Levels
[  57  166  -11  -33  -22   19  174  246   34   20  172   15  -59 -155
 -180   67 -169  -31 -188   25  367   98   70  137   60 -158  -17    2
 -106   99 -382 -123  -65 -396  109 -134 -322 -238 -266   -5  343   -1
  236  130] -> 25
[ 109 -177 -166  157 -102  -97  -80 -123   65 -133 -120  -93   37  -66
  -78  161  -48  -71   -2  -54  -54 -119   23  -95  195  -10  -89 -293
  -29 -103  -52   86   45  114  -62  -28  -11  -82    7  -76   31   73
 -109  -96] -> 31
[ -27  -77   77  -24 -182   79   -5 -164  -13  -14   20  188 -133  -60
   35 -252  127   71   98  -35  116   66  195   57    3  -55 -148   99
 -108  145  -35  120  -76   83    4  185  134   19   44  -33   10  -51
 -194 -119] -> 24
[  35 -170   28   76  -34   33  -29 -191   -9  -64  -98   72  -82  -32
  125  -76   97  107   94  -47 -126  -29   54 -125   61  -11 -139  -51
   20   67   89   91  -38  317  -35  187  159   94  138  -40 -145   26
 -231 -209] -> 0
[ 108  453  149 -190  128  208   63  271 -157   28  156  109 -309 -278
   83  -30  -76  105 -189   -8  157   55  -57   47  135   51  -16  242
  112  233  -76  -21   28 -157   90    5 -127  112 -122 -129  162   17
  245  -74] -> 24
[ 121 -396 -146  130 -353  -94 -126  -38   19  -95    4  -70  116   75
 -227  -80  -80   18  173  -26 -186  -55  138  -88 -165   26 -422  -92
  -99  -85   41  101  -61 -113    6  -94   56 -254   74  -59    4   64
  -72 -142] -> 1
[ -15  -56 -189   45   47  -43  -87  -35  -69 -218   45  277 -159 -207
   36 -256  161   -4 -238 -317  316  151  271  -30  226 -114 -126 -287
 -226 -177 -225  -34 -123 -290   26  -43   51  -21   35   84  186  -29
  -49  -84] -> 28
[ 166   53   15   32   46  142 -176 -333   10 -143 -173  236  -53  -53
  -46    8   93   56  -49  -52 -142  261  144  -95  100  -37 -150 -293
 -254 -125  132   87 -134  110  -13  103  121  164   92  102  -33  -40
 -125  -43] -> 5
[ 171  225   80   65   12  149   20 -170   39 -107   54   43  240  101
 -144  187  -88 -193  -33  169 -111   61   98   24  138  -26  -47   23
 -118 -136   70  -43   39  -52   42  -26  -51 -100  -63   96   54  -78
   42  117] -> 19
[ 135  -52   90   -9  -18   71   33  -10   82   13  -18    2  -36   39
 -193   82  -43  -55 -127  -40    9   -5   48  -22  128   12  -55  -27
 -122   25 -136  -85  101 -138   47  -74   35  -42   22    6   83   -8
   54  -69] -> 3
[  90 -136  114   44 -142  154 -125  -94 -126   20   49   66 -102  128
  -28 -251   94  -11  108  -69 -221  -71  178   12   -6  176 -291  296
   15   45  169  -36   18 -156  136  212  299   64  202  104   38  -48
   12 -120] -> 20
[  45  340   97  -16  160   77  123   24   46    7   51   20  -76 -253
  164  447 -221    2 -193  186   60   88 -140   50  179   67  141   21
  166  148 -184   83 -107  320   54   -9 -249  -30 -253 -131   13   87
  100   38] -> 15
[ 228  131 -141  252   -8  -13 -174  -23   93  -49 -141 -195  176  -14
 -205  375 -106 -378   63  134 -233 -218   10  -36  349  128  -16 -105
  -30 -228  206    2  154  -26  -28 -135  -49  -45 -124   63   52  -19
   82  176] -> 4
[ 121 -100  -19  191   53   68   -8  -27  -22   20 -142    4 -239 -116
  -38  -29   14  -21   16  -69  -66  -33   97   -5   73   29  -70  -95
  -18   10   34  -10 -107  -72   62  164  -24   -8  -29  119  205   17
    6   19] -> 9
[  82  -70   45   22 -104   14   -4    2   47   21  -68  -17 -215 -165
  -17   -7  -46  134  121   35  -31  -20  -28  -44  -56   48  -54  -23
   27  221   36  178 -109  250  -17   94  -57    1  -49 -143    1   56
 -103 -123] -> 9
[  14 -244  -36   53 -346   45  125   -7  -68   30  -93   22 -119 -133
 -127   57 -128   18   24  170   42   66  103  107 -318 -202 -358   -4
  -42   68 -290   22 -130 -220   40   29 -125 -322 -111  -52  184  103
  211  -19] -> 20
[ 189  246  319   15  254  306  155 -204   -6   35    3  156  -22   55
   -3   29  -26    2  -61  112 -180   72  107    4  150    4   11  112
   23   81  156   11   82  112   56  263  -17   82   34   62   60  -49
 -133  -36] -> 16
[ 168  130   80   10  271   63   87  211   14  -81  283   89  -75  -29
  -92 -220  -31   -6 -202 -246  111  -58  142  -59  282  180   71   72
  -12    6   28  -33   97 -237   81 -103  -81  -79   -3  -10  219  -37
 -117 -110] -> 12
[ 157  -39  146   71    9  193  160 -160    9   21  -27  104   18   97
 -174 -104   19  -78  -29   24  -41  -23  223   52   99 -102 -122   44
 -112   -8    7  -22  173 -175    2  145   13 -108   31   63  191  -44
 -137  -26] -> 22
[ 123  168   53  -10   47  126 -125  -62  -39  -81  -48  148 -145 -128
   10  -95  103  -27   -6  -56  -51   27   88  -76  179   59  -68   -5
  -89   -7  169   72   11   51  -17   31  116  160   53  -10  -36  -53
  -58 -102] -> 4
[  33  100   20  -16 -170   40   52   29   12  -26   -4  -32    8  -76
  -88   90  -45  -57   79  213   96    7   -9   35  -71 -167  -59   77
  -62  118  -94  -55  -43  -16   20   17  -98  -67 -103  -22   30  -32
  181   70] -> 21
[  70  -11  -68   85   22  -58   62   89  101  -37   71    0  -68 -145
  -43   23  -76   38  -38  -78  164    7   46  -10  139   17   37 -105
  -53   72 -107   78  -98   62    1  -71 -174 -130 -160  -60  133   26
 -131   -4] -> 5
[ 120 -284  -76  117  -20  -91    8  -57  115  -85    7  -69   58  113
 -211 -105   20   21   -8 -170   58  -84  121 -100  156  -82  -60 -236
 -139  -15  -91  -78   71 -108   17   48    7  -69  105   42  135   -7
 -165  -86] -> 30
[  49  -40  -53  119 -175   -9 -251  -90  -22 -110 -111 -139 -159  -63
  120   85   83 -120  168  -53 -193 -206 -117  -92  156  294   30   99
   68    7  200   63  -95  320   19   23  275  146   73    8 -150  -25
   43 -104] -> 8
[  94  116   75   33  -43   -2   91  -25  179 -107  149  -43  225   70
 -202  183 -123 -212  -46  118   90  -28   41   10  140   11  119    9
 -128  -41 -102  -18   29   11   25 -199 -121 -223 -119  -19   29  -74
   -3   47] -> 13
[  58  -30   49   31 -148  -30   88  -36  129  -28  -55 -110   17 -101
  -64  278 -135  -88   46  199  -25 -133  -90  -31   23   15   44  -13
   57  118  -84  144   55  312  -72  -83 -100 -155 -105 -211  -85   64
  -34  -98] -> 13
[ 114  114 -107  128   51   17   62   47   10  -28  -10  -16   19 -134
  -77  176 -109  -91  -83   75   80    3   70   50  167  -95  -48 -106
  -23  -36 -100  -31    5 -122   18    5 -219 -119 -188   31  220   30
   72  150] -> 23
[  46  137  -17   54 -134   -5   68  170   16  -56  109 -145  -13  -67
 -103   56  -81 -182   22   37  198 -155  -26   59  134  -38   60  116
  -14   44 -154 -108   -6 -180   62 -111 -123 -163 -158   -3  170  -55
  200   50] -> 28
[  52 -247   61  -20 -227  -20   68 -204  127  -13 -100   33   81    9
 -146   83  -66  144  137  236  -75   90   51  -65 -240 -202 -204 -136
  -90  176  -72  143  -35  282  -63  121  -58 -104   41 -157 -127   65
 -151 -115] -> 17
[  25  -94   47  -65 -179    7  116   52   13   15   33  -23 -117 -108
   -1  -35  -45  134   61   65   85  -80  -28  -11  -64  -49  -90  109
   65  263 -108  110   53  174  -46   51  -44  -76  -31 -222   -6   68
  -77 -168] -> 22
[  96  -95  -23   14 -320   -4 -151 -197   89  -59 -277  -53   -8  -85
 -148  170   13  -31  236  235 -162  -14  -50 -104 -121 -119 -160 -158
 -142   64  105  150  -25  303 -119   12   70   52   27 -125 -209   10
    4  -78] -> 4
[  77   35  108  -23  -12  100  134  -17   58  -29   23  105  -63  -47
 -121  -19  -18  -18 -111  -15  153   91   96   14   52 -118  -28  -36
 -164   41 -184  -49  -22 -119   26  -54  -63 -111  -59    9  115  -37
    9  -50] -> 3
[  63  -66    9  -19  -32   65   31  -28  -42    8 -117  114 -277 -241
   64   28  -57  287  -37    4   18  211  -12  -46 -145 -117 -196 -170
  -18  184 -132   90 -239  135   26  140 -111   29  -51  -76   53  111
   15 -111] -> 3
[  38  -96  131   24 -264  -15   17 -209  220   42 -113 -198  120  153
 -193  238  -25 -153  174  192    9 -154  -70   19  113  -78  101   23
  -96  168 -119  -35  100  257   -4   77   84    7    8  -35  -99  -70
  -25  -11] -> 29
[  89  -36   67  -56  -46   73  101  141  -52   42  176   95 -188  -90
  -68 -295  -50  245    9 -107  143   68  133   34  -63  -36 -191  103
   -6  244  -79   61  -66 -165   76  123 -120  -82  -37  -90  222   31
  -95 -117] -> 25
[ -26 -190 -233  141  -87 -183    5  -53   82 -150   -9   14   98 -145
   21  161  -63    6  -26   60  108   51   66  -55    4 -124  -95 -263
  -48  -49 -185   63 -156  164  -32  -45 -148 -187  -99  -51   -3   80
  -68   28] -> 17
[ -11  -30  -79  138  -11  -66  222  -93  101 -107  -99   43   29 -240
  111  123  -32    6   62  133  149  -45   27  -67   79 -261   34 -228
   11   46  -95  198  -36  419 -187   12 -237 -187 -179 -187  -60   67
 -300  -81] -> 0
[ 135 -227   61  120  -86   67  -82 -296   32 -135  -99  113  -24   75
  -67 -330  177   51  258  -65 -225  -63  204 -158  -14   19 -145  -87
 -127   -8  361  202    2  258  -94  214  207   48  221   -6 -105  -62
 -423 -216] -> 11
[ -12  -96    1  -90 -204    5  -61  -36  -38 -164  105  265  -50 -109
  -29 -380  129  107   70  -84  130  125  230  -92 -113 -126 -294  -21
 -194   20   -2  139 -104  -42  -41  -55  105  -68  108 -118 -106  -43
 -167 -256] -> 0
[  17  321    1   23  116  115   41   60 -104  -71  153  108  -95 -190
  175  215 -137   -2 -231   29  129  215   -9  106  108   46  -12   79
   52   -3 -219 -104 -287  -91  190    1 -162  -62 -212  114  181   12
  288  141] -> 19
[  95  115  101    8    6   77  152 -104  138  -45  -92    6  -16 -100
 -128  334 -138  -78 -141  167  101  116  -51   21   36 -137  118 -179
 -130   38 -245  -20  -76   95    6  -74 -193 -131 -166  -16   80    6
  116   53] -> 11
[ 126 -254 -125  147 -262    3 -190 -142  -68  -22 -112  -85  -55    3
  -54   43  -63   92  168    0 -260  -17   46  -19  -79   90 -352  -58
   25   13   90   91 -130   39   61  173   91  -22   52   18   62   87
    6  -43] -> 25
[ 124   67  115   68   75  134   80 -129   60    8  -13   59  101   82
 -173  214  -85 -170 -165  122  -39   89  127   62  120  -68  -55  -25
 -117  -76 -146 -156   40 -200  113   38  -47  -93  -36  155  147  -38
  144  119] -> 17
[ 157   72  -68  193  160   13  -31 -153  108 -112  -39  -43  106   29
  -23  213  -51  -34  -30  -35  -69   70    1  -70  253   21   93 -227
 -100 -100   57  -53 -135  170   41   45  -84   20  -80  162   72  -31
  -98  130] -> 4
[  55  -80   -1   48  -70  -79   46   55  130   -6  116  -55  122   17
 -154  104 -117  -51   12  106   48  -42   63   -3   33   -3  -51   18
  -24   86 -108    1   10    7   50  -46 -118 -163  -66  -60   33   12
  -18   17] -> 16
[  84   79  151  -38 -218  188  -56 -201  -89  -90  -46  163 -121  -51
  -37 -316  120   67  251   58  -51   62  152  -26 -114 -136 -219   64
 -125   99  197  149  -99   62  -22  220  111   64   97  -36  -36  -92
 -122 -170] -> 29
[  55 -240   34   55 -374   64 -168 -282  -22 -112 -150   38   60  123
 -180  -48   58  -36  239  190 -229  120  118  -54 -342 -135 -344  -41
 -215  -47   75  -45 -218  -40   77  134  195  -41  172  139 -110  -64
  168  -28] -> 15
[ 115   16  -15   36   88   91  -21 -189  -11  -40 -165  217  -43 -135
  -45   12   72    9  -75   77  -53  104  197  -49  114 -169 -182 -208
 -109  -32   46   84  106   35  -74  165   -3   90   48  -20   20   26
 -129  -27] -> 20
[ 186  100  122   -2   -3  202 -101 -102  -94  -44  -21   40 -112   43
  -78  -32   22  -72  -79 -103 -153  -45   69  -17  210  128 -135   74
  -31  -44   76  -54  111 -176   85   77  183  105  124   58  102  -35
   86 -123] -> 28
[  72  -31   39   52  102   26  120 -292  134 -111 -115  172   47 -113
   16  165  -26   74  -83  102    8  156   88  -80   76 -164   16 -324
  -98   14  -69  179  -42  391 -106   98 -122  -49  -34  -96  -65   50
 -299  -79] -> 14
[ -15 -167 -132   21  -32 -128   -9  -63   39  -98 -151    2  -97 -243
  153  224    0   84  -67   71   -9  -82  -86 -151   76  -41  -41 -204
  115  101 -110  148   62  448 -130   21    2   44   29 -247 -191  154
 -101 -195] -> 17
[ 112  145   54   47   38  116   68   -2  -47 -104  119  104  -30 -100
  -13   41 -133   16  -89   32   -3  146   77   17  -28   16 -101   -6
  -22  -30  -48   29 -197  -83   99  -19 -159 -173 -113   29  148   11
   76    2] -> 14
[  85 -225  -44   34 -150  -34 -158  -44  -61 -123   -4  -29  -37    9
   18 -119   53   82  140  -25 -245 -138   16 -179  -56  135 -233   47
   78   48  204   89   30  182  -11   73  203   53  215 -109 -167   50
  -77 -244] -> 16
[  86  -26  112   -1  -36  101   20  -77    4  -12    4   82 -111   16
 -101 -216   92    8   29  -84   67  -32  151   -8  120  -69  -76   24
 -106   92   -5  -18   66  -98   29  152   87   50   90   20  100  -66
 -104 -115] -> 28
[ -13 -272  -67  -28 -296  -81  -57   14  -25  -15  -58  -46 -208 -142
   47 -145   53  191  176  -24   24 -126  -22  -73 -100  -10 -193   36
   66  259  -31  157  -10  241  -61  121  103   31   78 -226  -85   87
 -114 -245] -> 25
[ 152  389   99 -160  248   85   28  215   47   19  102  183 -236 -366
  -39  113 -130   62 -290  -21  171  101   19  -14  274  105   69  -61
   19  158  -85  187   95   13  -20 -150 -236   55 -178 -261  102   69
  -20 -105] -> 10
[  17 -174    8  124 -112  -10   11 -221  107  -63  -23   -5  158  167
  -93   -6   89 -125   98   59   -1  -48  137   -7   86  -86  -23    4
 -145  -18  -22  -92   15   76   24  124  128  -40   76  132  -22  -91
 -109   46] -> 20
[  55 -351 -161  161 -243  -98 -136 -187   29 -101 -237  -83  -59  -82
   38   71   46   53  196    5 -204 -125  -21 -155  -27   14 -198 -193
    9    4  103  173  -53  381 -112   75  140    2   92 -109 -164   94
 -180 -179] -> 3

Stage of each row
[-139   89   -1   12   23   25   48  169 -332  342   60    9  102  292
 -651  169 -196 -161 -380 -164   84  317  153  210  101 -187    2  264
   -6 -118  -81  226  151 -219  139 -175  -12  -23  147   81  115  141
    5    6] -> 22
[-385  108  138 -216  237 -105  -19 -280  325  235  -16  104    0  152
  -73  240 -227  -89   73  -48  -88  198  144   37  150   13  167  177
 -323  155 -329  115   -1 -128  199  232   67 -206  157  100  -48 -589
  162  -54] -> 1
[  60 -123  -29  231  -38   24   27 -206   18 -158  -80  -37  -30    9
   87 -158 -287   37  -36  183  -36 -254    8  -90   43 -226   20  198
  200 -102  -95  -19  -47  -71  -37  -89   29  -11  180  -75   73   47
  233  104] -> 15
[-483   55  -57  243  344  -79  100 -208   91  -12   30  -22  -80 -275
  224 -172 -119 -196  197   51   -1 -153  135  156 -214  346 -221  -39
  290   71  132   72 -258  226 -263 -107  265    3  -24   40  -66  -80
 -198  -29] -> 5
[ 102   -6   38  -14  -71  -35 -150  257 -132  201  -93   17   97 -218
 -276 -182   33  -36  -79  -70  268  -77  -45  -20 -132 -244  -18   12
 -209  135  128   23    9 -137  131    5  -71  -10  305 -151  127  377
   41   78] -> 18
[-122  -79   56  196   34  218  231 -222   31   59   23   96   53 -117
 -207 -312 -249  -66  -62  -14  321 -121 -114  -57 -217  121  -31  127
  186 -236  194  -46   41  118 -203  -99  104  247  258   68  170  209
 -136  -97] -> 22
[-159  -33  117 -110  101   -3   23 -212  -85   81   90   17   96  204
   -7  141   41 -152   98  -92 -200  113  108  -98   96  134   88    0
  -98  158 -195  197   29   77  136  176    2 -181   66   40   76 -386
 -394 -185] -> 21
[ 398  -67  -78  -99 -314   63 -344  -73 -150 -130 -270  -32  -27  223
  214  -74  -90  108  116  208 -321   -6  124 -192  282 -564   23  123
  204  145 -389 -200   -8 -272  178  -20 -220  -67  248 -177    8 -182
  164  165] -> 23
[-145   69  226 -231   21  -31  -34  331  155  394 -159  117  104 -115
 -302  164  155 -247  -38   -5   89  104  -61  151  135 -234   36  167
 -294  100 -378  -39  351 -575  207    7 -130 -330  385  -42   32  -23
  196    6] -> 17
[  37   19  108  -96  -58  129   -6   75  -73  206   94  140   86  212
 -321  133  -77 -143 -158  -18  -30  273   72  166   95 -110   13   99
 -128  -72  -54  122  125   -3  166  -34  -30 -178  188   35   45  -34
  -56  -27] -> 7
[ 292   27   95   45 -251  219  -51   76   11   27  -92  121   68  -60
  -61 -132  -86   45 -114  143  103  -55 -116   52    9 -318   90  230
  -33 -115  -89  -75  130 -246   18 -164  -33 -104  362 -119   67  272
  288  125] -> 24
[ 129   34   95   -9 -108  170   16 -181 -148  137  135   40   79  156
 -264  -87 -194   56  -87 -150   76  121  -18 -258  -27  -39  135   88
  -75  -66  152   -4   46   91   30  115  -32  294  140  -27  196   37
 -191 -123] -> 23
[ 540  142  147 -272 -381  130 -410  334 -197  -11  -31  -24  -68  240
  169  182  151  -88  167   20 -478  328   98  -90  353 -403   97  -91
 -146  218 -229 -168  131 -200  245   22 -183 -437 -106 -244 -102 -135
 -170  115] -> 34
[-133 -318   25  118  153   46  151 -236  321 -261 -200   18  -89 -276
   83 -419 -207 -343  141  256  376 -481  -33   62 -251   90   19 -175
  222 -151   20 -130   22  397 -179 -162  134 -375   94  101  -52  104
 -148   23] -> 0
[ 256  -30 -165   26 -124  -70 -275  164 -217   12 -207  -91 -126  314
 -200   47 -395   39 -296  -34  -98   57  250  -32  270 -651   44  142
   81   84 -240  -62   30 -145  238 -102 -181  -63  -26  -12   81  107
  304  186] -> 37
[-125  -67  -58  133  149  -70  214   49   -3  -81   23  -11 -104  222
   41  324 -207 -203 -234    9 -276    1  156  203  225  -79  -43   98
  243 -105 -264   64  190  162  -29 -112    2 -306 -139  166   47 -164
  -81  -86] -> 34
[ 217  -87   97   62 -126  133 -128   -3 -139  -40  238    8    9  354
   18  252 -235   27   10   41 -309  259   -6    2  263 -208   70   55
  -63  -39  -85  112   76  151  251   67  -37 -292 -195   81  100 -154
  -65  -28] -> 42
[ 146  105   73 -158 -136   41 -258 -138   56  -28 -197  -88  -84   39
  263  -58  -69  -23  278   81 -242  -15   68 -269  177 -278  143   56
   76  191 -361 -258   41 -325   49   25  -79  -50   48 -131  -30 -266
   56   43] -> 28
[ 118  -14  131 -310  -56 -146  -24 -101  324 -114 -245  -94  -91   10
  266  222  -10 -134  179  113 -234 -169   -4 -229  239 -302  307   38
 -118  125 -546 -252  278 -244  106  127 -119 -362   89  -75  -27 -423
  102  -42] -> 28
[-273 -193  111  184  179  166  295   29  287   12   19  140  -27 -200
   58  -17 -148 -257   72   82  137 -111 -214  210  -62  154 -151    1
  242 -224  -74 -118  281  182 -153 -113   71 -239   19  285  128   31
 -174 -200] -> 35
[  63  136    1  -23  -14 -107 -365  248  -26   52 -175  -89  -92 -265
  110 -182   48 -161  176  133    3 -107  144   85  -37 -240  -46 -103
  -11  262  -37 -123 -117 -178   31 -136   12 -270   19 -220 -161  189
  151  252] -> 2
[ -62   67   52  -20    5  -56  127   32  -61   26    8 -113  -24  -91
 -189   -6  -91 -191   14  -60   72    6   -5  -22  -83   12   64   42
   23  -98  114  -22   53  -10 -107  -93  114  -82   48  -98   -1   75
 -207    0] -> 23
[-268 -135   25   89  194 -239  255 -216  182  -70  -12 -261  -75 -239
  -88  -26 -311 -131  173   12  174 -321 -166 -282 -119   14  120   17
  153 -163   53 -184  127   61 -151   69   96  115  -69   43  140  -47
  -77 -127] -> 21
[ 264  108   93   43 -227  219  -32   55  -41  -23   52  137   68  -14
   60   -7  -48   68  -71   67  -40   99  -85  148  -17 -144   79  188
 -127  -64   34   95  -13  -39   20 -124   90 -220  244 -117   19  162
   96   90] -> 28
[-144  -50   14  207  195   31  176 -154  172 -130    3   26 -145 -189
  217 -195 -204 -143   24  -72   68 -245   53  -88 -148  219  -57 -109
  144    7  187  -89  -68  397 -247   20  125   29  -90   32   60   34
 -282 -102] -> 39
[ 219   17  -37   58 -166  251 -168 -429  232 -109 -211  216  -84  -11
  226 -458 -371  229   52  164   75 -118   97 -197  -55 -219    9  165
   84    8   55 -236 -270   68  -93   45    5  309  439 -156  -20  -81
  300  177] -> 2
[-170  -67   53   37  229 -341  107  273  134   53  167  -76   34 -104
  -26  537 -117  -45 -133  -84  -51  -52 -128  229   65 -141  139   41
 -415  101 -111  295  159  160  279  155   61 -554 -164  158  156  -15
  151 -103] -> 36
[ -29  -81  -40   32   75   22 -233 -467  138 -204 -305  -21  -81 -170
  346 -551 -151  -66  257  130  124 -411  206 -241 -188  -30   74  -92
   88  293 -103  -39 -350   94  -51  -10   96  -24  202 -124  -57  -96
  -31  102] -> 7
[ 365  -58  116   51 -155   18   22   38  153 -214 -176   -7  -61 -187
  200 -193   43 -117  -85  196    2 -459    4 -163   10 -246  172    9
  -34   -4 -103 -180  135  -78  -91  -72  -69 -238  229 -289  -14  231
  170  130] -> 14
[-148  -37  220  -65   55   -3  125  -87   41   45  273   23  105   59
   39  277   58 -138  233  -12 -253  198 -116   15   72  212   37    8
 -208   -5    5  204   49  110  120  193  112 -342   20   -6   36 -357
 -360 -167] -> 14
[-442   91    8  151  314 -176  -30 -137  -66   96  125 -104   29 -241
   39  -91  -66 -124  193 -109   53  -56   90   68 -243  290  -72  -39
  -94  232  197  318 -333  129  -16   29  281  -76  -48  -20   11  -21
 -220  -38] -> 10
[-344 -139   -4  164  244 -287  166  -83   19   96  209 -138  103 -136
 -271  191 -325   52   -8  -80  177  -74 -186   20 -139  -13   47  131
 -214  -61  186  301  -64  152  167  157  164  -46   19  126  233   28
   75 -106] -> 14
[ 120  -46  -63  162 -157  141 -248   19   29 -157 -252   25  -60 -433
  296 -560  -46  -28  358  282  136 -214  -65   76 -239 -164 -260  -30
  278   56  174 -194 -300  -78 -150 -260  123  -73  309 -228 -108  298
   65  270] -> 9
[ 574  232   46 -149 -408  201 -379    0  -61 -137 -227  111 -124 -123
  507 -411  229   90  272   68 -364   -4  207 -358   47 -187 -106 -105
   29  318  145 -374 -291 -107 -143   90 -117  198  368 -601 -178  -54
 -191  230] -> 12
[-166 -107  -18  243  218 -331  148  407   89  113  179 -150  -19 -221
 -223  425 -300  -32 -222   11  128 -137 -207  243   20 -284   -3   98
 -119 -133   43   78  263   74  138  -24   19 -251 -211  190  226  333
  387  -30] -> 43
[-144  276 -162   45  230 -443 -216  264 -118  288 -115 -108  -44  -21
 -199  259 -147   37 -452 -125  -57 -105  385  149  103 -424   65  210
 -238  359 -210  208  -95 -294  199  -15  -64   24   88 -122   38  166
  612  185] -> 6
[ -87  -19  112  -53    0  -67  -31  147    8   51 -106  -69   -1   28
  -90  129    2 -287   62  148 -137   17   43  156  178 -210   22  129
   16   -5 -343   36  166 -376  114 -160   10 -497  109  -68  -82  -95
   89  107] -> 14
[ 414   28  -29   95 -231    3 -304  -54 -173 -152 -133 -129  -84  -29
  234 -290  -80  113   92  101 -189 -247  119 -395   81 -365   49   -5
  132  177   11 -227 -134 -129  -12   30 -129  186   92 -354   30  137
   98  178] -> 16
[ -22 -261   41  162    7   65   18  -48  -71   36    9  -34   78   13
 -221 -131 -215  -99    0  109  154 -152 -119  -58   -3 -188  -19   52
  159 -135  -65   -2  152   -4  105  -54  -62  -54  104  114  206  158
    3  -61] -> 15
[ 180  109  320 -273 -249  434   17 -151   98  146   75  244   92  144
  -35  -41   72 -111  191  -51  -79  357 -116 -120   60  112  134   56
 -174  -73  -60 -121  186  -72   13   87   -5  -85  277  -51   17 -264
 -380 -154] -> 27
[  90  142  137 -104 -108   88 -205 -231   56    7 -109   27    6   48
  286  -74   14   36  222   66 -253   -1   84 -224  140 -123  146  142
  -83  231 -299  -64  -63 -322   54   99  -17  -63  219 -202  -39 -306
   63   56] -> 22
[  78  205  371 -277  -28  102 -103  112  134  301  204  144   90   66
    0  292  247 -175   91  -55 -247  236    4  -59  182   56  197  -43
 -437  184 -197   -4  271 -153  189  231  -98 -264   52  -86    6 -257
 -113 -157] -> 6
[ 115  -77  106  -72  -80 -146   17  -14  211 -191  -75  -49  -13  -62
  258  204  -10  -56  145  229 -255 -147  -77   15  156 -241  134  122
 -163   21 -260   21   59 -151  125   51   32 -521  182 -175  -69 -233
  197  107] -> 13
[ 116   50  139  -86 -135  -45 -111  117  103  123  -67  -35   16 -152
  -35   27  -49   32  147   64  -34   -9 -149 -166   92 -308   71  136
 -160   37  -89 -193  128 -372  104  103  -84  -24  234 -194   56   -1
  226   74] -> 17
[ 276 -117 -263   22 -216  -72 -198  131 -117 -183 -348  -51  -87   59
   47  -49 -282   91 -101  173  -63  -57   90  140  111 -644  -93  169
  242    3 -206  -99  -80  -95  123 -225  -81 -188  249  -63    7  114
  305  255] -> 30
[-302  282  -85   62  252 -157  -72 -151 -115  226  -32 -128  -95 -180
   19 -171 -128   -2   46 -318   19  -67  235 -311 -158  149  -49  -37
  115  309  157 -107 -202   19 -198  126   47  602  -53  -82  117  -15
 -231 -128] -> 27
[ 520   32 -194  -38 -332 -173 -410   99 -187 -255 -226 -124  -92 -128
  272 -207  -75  241  122  120 -191 -116  129 -177  -12 -537  -50  -17
  -68  263  195  -92 -414   11  121   33  -43  -17  258 -471  -82  139
  170  358] -> 11
[  38    5  340 -181  -47  -29   70   84  183   77  268  -14   96 -140
   33  285  146 -133  308   16 -149  118 -283  -91   35  101  168  -70
 -416   -6   58   27  197   12  150  249   55 -385    6 -100   41 -201
 -231 -154] -> 12
[ 352  -46   40  -58 -233  181 -239 -158   22 -123 -428   -9  -95  -82
  142 -572  -33 -111   97  150   98 -368  142 -393   11 -339  102  -19
  218  129 -221 -400   30 -276 -107 -106 -172  106  330 -282  -20  130
   35  163] -> 20
[ 303   51  332 -261 -353  263  -12  183  183  126   10  207   96  -83
 -104   24  129  -78  185   94  -26  270 -270    6   79 -156   68  121
 -347 -134   23 -158  212 -293  105   65  -33 -307  446 -243  -44  -49
  -32   62] -> 15
[ -49  -41    3  -98  -65    7  -53   98 -230  173   10   73  121  193
 -331  109  -51  -82  -59  -77  -51  326   73  166   73 -147  -97  131
 -128   31   -9  240  -54  -58  233   11    2 -210  290  -33   42 -101
 -187   37] -> 17
[ 190  -30  -11  -35  -37 -173  -40  253  -75  194  -23  -24   42  -20
 -378  102 -123   21 -346  -99  139 -106   27  -97   32 -410   87   51
 -228   39   45  -25  171  -26  197  103 -196  112  196  -82  217  297
  227   -2] -> 11
[ -35   45  261 -258  -73  -55  -49  140   55  283  166  -12  107   84
 -230  378   13  -67  210  -56 -194  358 -182  -83  217 -150  101  103
 -359   18 -132   -7  238 -302  297  254  -72 -212  104  -48   79 -317
  -51 -102] -> 15
[-374   71  -25  156  274 -104   20 -109 -122  298  217  -32   35  292
 -274  322 -335  -37 -198  -70 -177  197  182  108  188  -64  -30  222
  103   -6 -193  204   63  -60  144   26    1  135 -109  228  160 -199
  175 -124] -> 6
[ 229  154 -127 -109 -151  -98 -401  101 -118  126 -256  -23  -71  -90
  -31 -232 -112  134    3  -43   -6   11  216 -175   -4 -452  -72   32
  -69  301   64 -174 -247 -197  112   46 -126  283  303 -298   -4  118
  222  221] -> 8
[-173  -65   23  128  124  -37  174 -154  138  133  140   50   54  -96
 -245   17 -354   76 -104  -41  219  -39 -132  -18 -137  -27   14  149
  -90 -160  205   60    3  173   21   98   83  216  176  109  211   72
  140 -108] -> 8
[ -86  165  -28  -45  151 -255 -318  223 -119  253   58    2   27   99
  -33  311   -4    4 -129  -55 -239  132  270  169  184 -248   10   35
 -283  385 -196  226  -80  -66  319  143  -82 -246  -19  -44   -3 -113
  243   87] -> 0
[-408  -35   -5  147  341 -327  148   91  -40  173   -3 -168   46  -16
 -270  282 -144 -223 -252  -23   52 -217   90  157   77 -126  102  191
   -8   40 -342  246  210 -224  110  -85   25 -264  -33  144  137   50
  233  -54] -> 20
